270	3	138	-42	-393	-244	-138	-15	121	-30	-51	33	-88	-112	563	197	201	101	42	-562	249	-225	412	-171	-9	-609	-338	-96	-71	83	81	28	-208	-432 -> <115>
430	-125	145	-155	-292	21	127	-50	-113	111	-12	-152	-87	-66	141	89	107	132	-178	-202	-3	192	-303	-70	99	-122	21	-279	-81	4	-23	354	-35	-276 -> <111>
-26	-149	-203	175	149	102	-60	184	370	241	235	341	-142	29	183	-258	209	237	394	207	104	-275	70	12	356	-613	-411	-106	-100	-223	-72	-142	-202	-77 -> <193>
-472	-261	-163	322	-3	-116	-270	-12	358	396	329	70	332	-19	65	-381	-24	-170	-31	168	-518	-174	83	-109	357	-74	-51	91	224	157	-464	159	-111	175 -> <107>
4	-237	32	-25	-148	-180	-101	149	-171	313	5	-74	-89	-184	400	52	234	-141	-147	-325	-200	119	212	53	129	40	-97	-129	128	-193	-74	40	-34	-208 -> <127>
148	-361	-154	245	-251	5	-130	13	244	201	-18	336	26	222	329	-126	96	128	157	98	-89	-269	88	-82	598	-598	-354	-106	-102	-158	-117	-43	-243	-205 -> <72>
12	-58	311	3	-19	-28	33	62	221	140	-66	-212	-183	108	323	350	-76	275	-209	-32	111	12	65	58	185	-572	-183	68	48	137	-40	-126	-30	-97 -> <111>
167	-49	-14	-115	-376	-182	90	-213	45	258	39	19	-169	52	-349	-192	257	-376	-297	8	-327	104	-20	126	-101	572	375	23	86	33	70	463	85	112 -> <193>
-59	-293	-19	151	-66	-16	20	138	223	177	15	398	210	-112	107	107	109	387	620	47	16	-176	88	-32	255	-433	-314	253	-360	-17	-195	-147	39	-700 -> <39>
-295	-28	22	310	12	-40	-293	-125	329	-35	342	74	24	130	-136	-194	170	-135	42	-163	-253	-362	472	-98	-49	-245	-61	275	116	343	61	-132	-45	43 -> <35>
-98	-34	-269	-98	-101	-7	-90	-38	51	276	295	-145	83	31	-636	-41	330	-91	-391	101	-454	-222	-17	-34	-245	504	226	201	157	20	17	214	154	336 -> <111>
-30	-16	-118	161	-56	116	114	332	-174	-28	139	11	-131	-277	300	-181	23	351	168	-242	-61	-85	81	133	271	-269	-355	-88	-109	-114	-30	-77	-127	-172 -> <72>
167	-110	46	73	-317	-26	-213	153	-150	27	15	27	92	78	521	347	189	247	-380	-430	55	-301	287	-5	181	-536	-537	0	52	-34	33	-205	-113	-258 -> <193>
-104	-43	50	-248	19	-205	-235	-36	-458	-162	-82	-382	156	-271	148	408	237	-139	-274	-236	-341	-162	111	-134	-492	119	239	-38	-15	153	249	85	222	-76 -> <111>
-82	-83	-213	-87	-202	7	18	-225	-17	171	225	-144	99	-81	-716	-673	296	-318	-487	215	-505	29	274	-27	-43	899	403	4	-49	171	-3	431	168	275 -> <107>
231	-141	22	48	-377	-152	75	136	-36	208	-91	-47	-7	-99	468	310	3	263	-30	-122	61	79	-171	-105	189	-413	-248	-51	106	-105	-166	199	-150	-345 -> <72>
-158	-21	-50	207	-192	36	-54	311	-253	42	421	-216	159	-170	162	88	58	117	-149	-364	-417	-202	33	-77	65	139	-48	297	93	-9	-44	-19	54	62 -> <111>
114	-131	-116	52	-50	80	-272	-50	162	184	-4	-111	-75	-67	-524	-191	174	-206	-120	220	-130	-192	-173	-45	111	-358	136	-147	-281	46	-10	253	-44	-119 -> <110>
194	-202	115	113	443	-181	-141	74	160	423	34	-147	-145	331	-158	115	-148	-80	-616	456	-81	19	34	0	199	-740	67	331	34	468	-158	-32	-49	-246 -> <35>
53	-276	68	117	-260	-196	40	135	233	574	-49	190	-63	77	526	-60	142	222	171	-128	-244	60	200	74	322	-402	-556	-151	12	-140	-277	-97	-241	-302 -> <111>
-236	140	-254	115	-569	12	-367	-202	123	-150	304	-39	362	-227	-523	-386	250	-204	-21	-298	-89	-523	312	-219	-71	419	85	-126	167	191	14	501	-241	336 -> <193>
182	-104	-82	-33	-260	-141	-20	92	91	207	113	80	171	-12	322	107	135	162	4	-373	281	-171	263	-16	155	-258	-382	44	128	87	-207	-18	-169	-19 -> <72>
133	-324	-144	437	-371	-7	18	144	123	214	-96	380	190	62	501	-159	211	270	251	-428	76	-308	473	42	385	-314	-633	184	36	-126	-345	-168	-267	-199 -> <127>
229	-388	38	77	-519	-157	-212	-106	202	301	-71	202	211	47	506	-41	316	33	-366	-353	255	-191	532	-125	376	-326	-446	-102	111	78	-307	119	-241	-356 -> <126>
381	-271	-61	89	-90	3	120	147	-57	406	-164	309	25	-58	480	-41	-12	188	221	-125	-52	111	-258	177	471	-317	-244	-146	-64	-180	-384	123	-28	-400 -> <111>
319	-179	93	68	-297	26	-200	172	-213	42	-180	46	120	-104	376	682	-166	376	113	-339	68	-58	-308	-119	194	-522	-236	82	165	-51	-158	6	-16	-563 -> <126>
-85	-333	13	57	94	87	-161	72	33	183	-183	219	115	-340	225	96	85	207	546	-55	-12	-306	297	-9	179	-125	-105	-115	-150	-36	-311	-139	-3	-215 -> <110>
27	-188	-15	-195	-64	35	71	29	112	48	-168	86	-52	-277	179	46	87	312	230	104	72	-55	-26	153	188	-255	-143	-85	-148	23	-58	13	89	-199 -> <126>
339	-171	138	-258	-65	12	35	128	204	259	-158	148	-286	-143	191	-116	123	92	324	87	310	99	-178	242	419	-596	-169	-282	-442	-29	45	59	-60	-492 -> <39>
354	-164	67	-66	-52	0	131	203	-73	369	-24	66	8	-115	380	90	158	239	-138	12	128	167	-15	66	346	-466	-259	-343	-156	26	-363	119	-240	-431 -> <127>
-146	-228	-159	357	-45	70	-430	-154	168	-66	408	167	329	-9	-191	-206	225	-136	187	-66	-12	-705	627	-322	75	160	48	300	288	370	-77	-36	-178	196 -> <111>
236	-361	33	126	-59	150	-18	336	-25	460	144	140	-10	-258	447	-70	195	301	444	12	59	-275	124	139	696	-451	-449	-274	-223	-139	-278	-199	-207	-224 -> <126>
-355	-82	-73	-297	-432	-11	-122	-28	-114	-166	202	-354	390	-101	-501	519	538	110	-301	-399	-299	-246	31	-19	-328	652	122	211	2	35	161	142	166	15 -> <115>
-128	-209	-339	133	-199	112	-254	95	-520	-314	114	-113	445	-578	-167	75	-137	213	102	-451	-279	-149	-302	-266	-109	188	20	182	158	-16	5	282	258	-228 -> <107>
46	-107	33	15	13	52	-346	-168	-93	328	-41	39	-15	-40	-354	-214	212	-207	-155	301	-232	5	173	-116	-220	71	43	-281	11	82	53	103	127	-140 -> <193>
-136	-160	-475	254	-275	107	-143	-130	-257	-92	429	11	499	-187	-26	-553	214	-234	-611	-310	-412	-134	147	-262	227	672	199	20	503	-21	-133	503	72	401 -> <107>
-497	-55	-151	57	-223	-62	-242	-62	141	-24	321	-51	275	-247	-152	38	60	-26	-162	-342	-320	-363	340	-1	185	222	121	168	290	140	-136	183	72	254 -> <127>
6	-57	-424	211	-534	-48	-292	-194	-60	52	299	225	258	72	-183	-299	434	-290	-224	-194	-498	-397	259	-268	-168	685	136	83	425	-51	-56	407	-101	239 -> <111>
452	-355	-18	-15	-242	-181	-421	-54	-238	469	-386	-36	48	68	269	116	197	-254	-529	126	-485	327	-221	-338	-91	-218	66	-246	164	-49	-199	360	-49	-707 -> <107>
-112	-389	108	173	-136	-63	19	40	594	261	61	142	-76	-101	264	-248	220	141	-18	-122	-23	-210	311	-128	463	-694	-284	30	-175	36	66	-74	-289	-267 -> <39>
702	-275	119	48	-291	162	-99	7	-141	267	-359	43	-67	2	199	-55	186	-64	-97	23	180	299	65	5	456	-448	-61	-424	-151	70	-231	177	-203	-477 -> <110>
69	-228	-405	231	-495	-76	-284	21	-18	142	147	149	365	-17	-95	-95	437	-279	-204	-360	-239	-218	218	-93	248	117	-16	162	217	-83	-162	291	-124	-71 -> <110>
120	-332	394	-16	-383	-91	-98	66	-70	402	-376	-114	44	-51	359	282	-73	99	-113	-261	-51	134	52	75	296	-154	-177	-158	-124	35	-281	63	-47	-418 -> <115>
51	-129	39	-48	-181	118	39	-123	377	53	-115	97	176	-77	-77	4	156	210	602	212	150	-38	122	-29	166	-308	-127	-190	-320	137	-274	-75	-104	-93 -> <39>
326	-260	77	200	-68	-49	188	141	343	419	16	305	68	294	355	344	235	298	85	142	133	-75	-36	-47	369	-608	-298	105	-19	-24	-330	-73	-357	-366 -> <193>
19	-240	-131	284	-641	35	-107	117	71	37	-31	94	133	-188	459	-142	189	91	-23	-460	-102	-144	237	-22	415	-187	-382	-6	-41	-203	-307	71	-185	-245 -> <110>
298	-101	124	-16	-735	-379	43	-80	123	378	-32	249	109	237	511	317	265	-32	-194	-292	129	-146	223	37	126	239	-149	207	329	46	-307	363	-165	-211 -> <126>
126	-405	50	63	-73	23	-50	-85	-39	16	-178	85	189	-41	38	-11	-169	177	154	390	52	-4	-140	-179	251	-294	-124	149	-400	-7	-77	-68	247	-531 -> <126>
-562	33	-372	412	22	285	-136	159	12	-530	315	-106	405	-334	-144	-359	-47	282	-3	-432	-438	-443	111	-171	-94	212	-43	549	175	195	-85	-49	27	233 -> <107>
198	-17	12	-18	-269	199	31	130	60	38	-6	129	84	-69	100	-7	62	408	494	-146	262	-85	-59	111	236	-195	-423	-170	-237	-21	-269	-66	-136	-251 -> <35>
-4	-180	-178	119	-65	50	-171	58	-285	204	263	54	123	-125	-95	-263	109	56	-59	-97	-275	-279	289	-28	158	392	-34	-46	161	39	-231	216	-7	47 -> <127>
210	-190	122	130	-415	-240	4	-46	187	380	-125	387	-124	55	549	162	-23	49	560	34	70	176	83	8	341	-248	-248	-47	106	-176	-248	43	-51	-550 -> <72>
327	2	66	-91	-142	126	92	270	-247	-152	-110	17	-109	-119	463	348	-65	483	234	-370	354	245	8	233	346	-504	-392	-62	-121	-61	-95	-163	43	-570 -> <111>
299	-282	66	-125	-651	-269	-322	-76	577	340	-86	201	-8	-7	539	-214	335	-11	250	-53	343	-188	274	-135	404	-598	-495	-198	-20	107	-134	213	-480	-507 -> <193>
53	-412	277	134	-175	102	-25	213	-180	275	-176	-15	-77	-228	363	220	33	312	248	-106	-23	57	32	-8	345	-333	-284	-224	-219	-244	-41	-105	4	-445 -> <193>
189	-390	-28	-47	-421	5	-254	-43	54	120	-206	197	-24	-244	266	-77	125	112	205	-53	72	-6	11	-127	232	-204	-224	-200	-37	-69	-94	182	-82	-559 -> <115>
267	-147	81	-42	-193	-171	-174	133	274	642	89	157	9	-59	442	-114	210	82	160	-150	231	-314	252	13	323	-474	-460	-356	-34	86	-454	125	-434	-180 -> <39>
-312	-182	-108	220	-85	38	-297	4	-174	-2	309	-39	461	-312	-45	-84	103	40	-337	-693	-544	-350	451	-14	117	252	125	240	431	510	-232	237	34	64 -> <111>
-244	250	-185	-24	-505	-197	-352	-115	100	-78	104	-217	316	-90	-39	69	447	-308	-421	-390	-197	-425	726	-86	-220	356	139	143	374	295	-11	168	-127	369 -> <72>
405	-107	112	45	-362	-36	11	70	17	422	-158	195	-219	207	457	40	192	127	-31	-113	-183	5	-189	0	77	-226	-317	-374	-18	-201	-237	176	-301	-281 -> <115>
-365	-113	-86	-12	-305	-73	-315	-7	-66	-138	241	-327	206	-429	-242	-132	103	-222	-222	-343	-307	-356	284	-126	38	302	247	152	191	255	264	207	17	324 -> <35>
-125	-298	-25	-14	-404	-175	-266	129	369	199	-71	63	39	-142	499	137	405	154	-151	-283	-164	-387	354	-130	141	-551	-444	123	-50	-64	96	-178	-192	-351 -> <115>
-82	-401	-77	315	-344	23	-200	153	90	68	1	59	234	-48	295	-24	471	-1	140	55	-107	-404	286	-194	258	-528	-360	95	-238	-120	214	-249	-196	-130 -> <127>
74	-220	-140	83	-105	84	-114	26	-498	145	83	-320	293	-335	-354	-24	29	-55	-234	-42	-334	150	-203	-175	-2	523	286	13	158	-12	-142	378	219	-157 -> <111>
-388	59	-416	385	100	87	37	263	-95	-288	239	-30	94	-248	-203	-26	216	-74	158	53	-357	-250	57	-22	-77	109	238	412	30	-181	113	-54	27	246 -> <193>
274	-223	21	152	-103	105	135	237	98	461	-343	30	-83	-109	315	-118	87	117	53	-19	-48	194	86	168	325	-361	-308	-153	-179	-157	-415	-192	-172	-112 -> <110>
480	-352	59	134	-345	0	-14	-17	166	285	-328	308	-134	132	317	253	236	125	203	-2	208	133	12	-94	352	-434	-89	-137	0	-206	-255	192	-174	-581 -> <126>
344	-8	-2	268	-433	-211	-205	-136	-303	185	-4	-120	68	-112	175	-362	-1	-392	-348	-319	-283	294	252	-408	-216	399	129	-102	476	179	-214	475	-234	-228 -> <115>
392	-347	-148	225	-534	-35	11	74	337	502	76	266	194	52	182	-196	405	34	56	-160	76	-155	364	-91	511	-134	-252	71	32	3	-449	149	-353	-166 -> <35>
192	-121	138	224	-510	-59	122	32	165	305	94	118	-7	89	303	-110	162	304	393	-482	60	-149	340	-63	-38	242	-546	183	237	-18	-204	-92	-228	-33 -> <115>
-9	-416	16	-226	-198	-73	-347	-213	42	111	-214	157	117	-164	58	-209	68	36	-182	186	81	-213	152	-34	267	-242	-182	-332	-345	168	-95	223	34	-571 -> <72>
344	-167	-225	83	-603	161	96	166	220	253	-270	294	161	-1	313	-103	325	250	181	-239	11	76	3	126	472	-218	-328	-136	-161	-254	-463	116	-205	-240 -> <35>
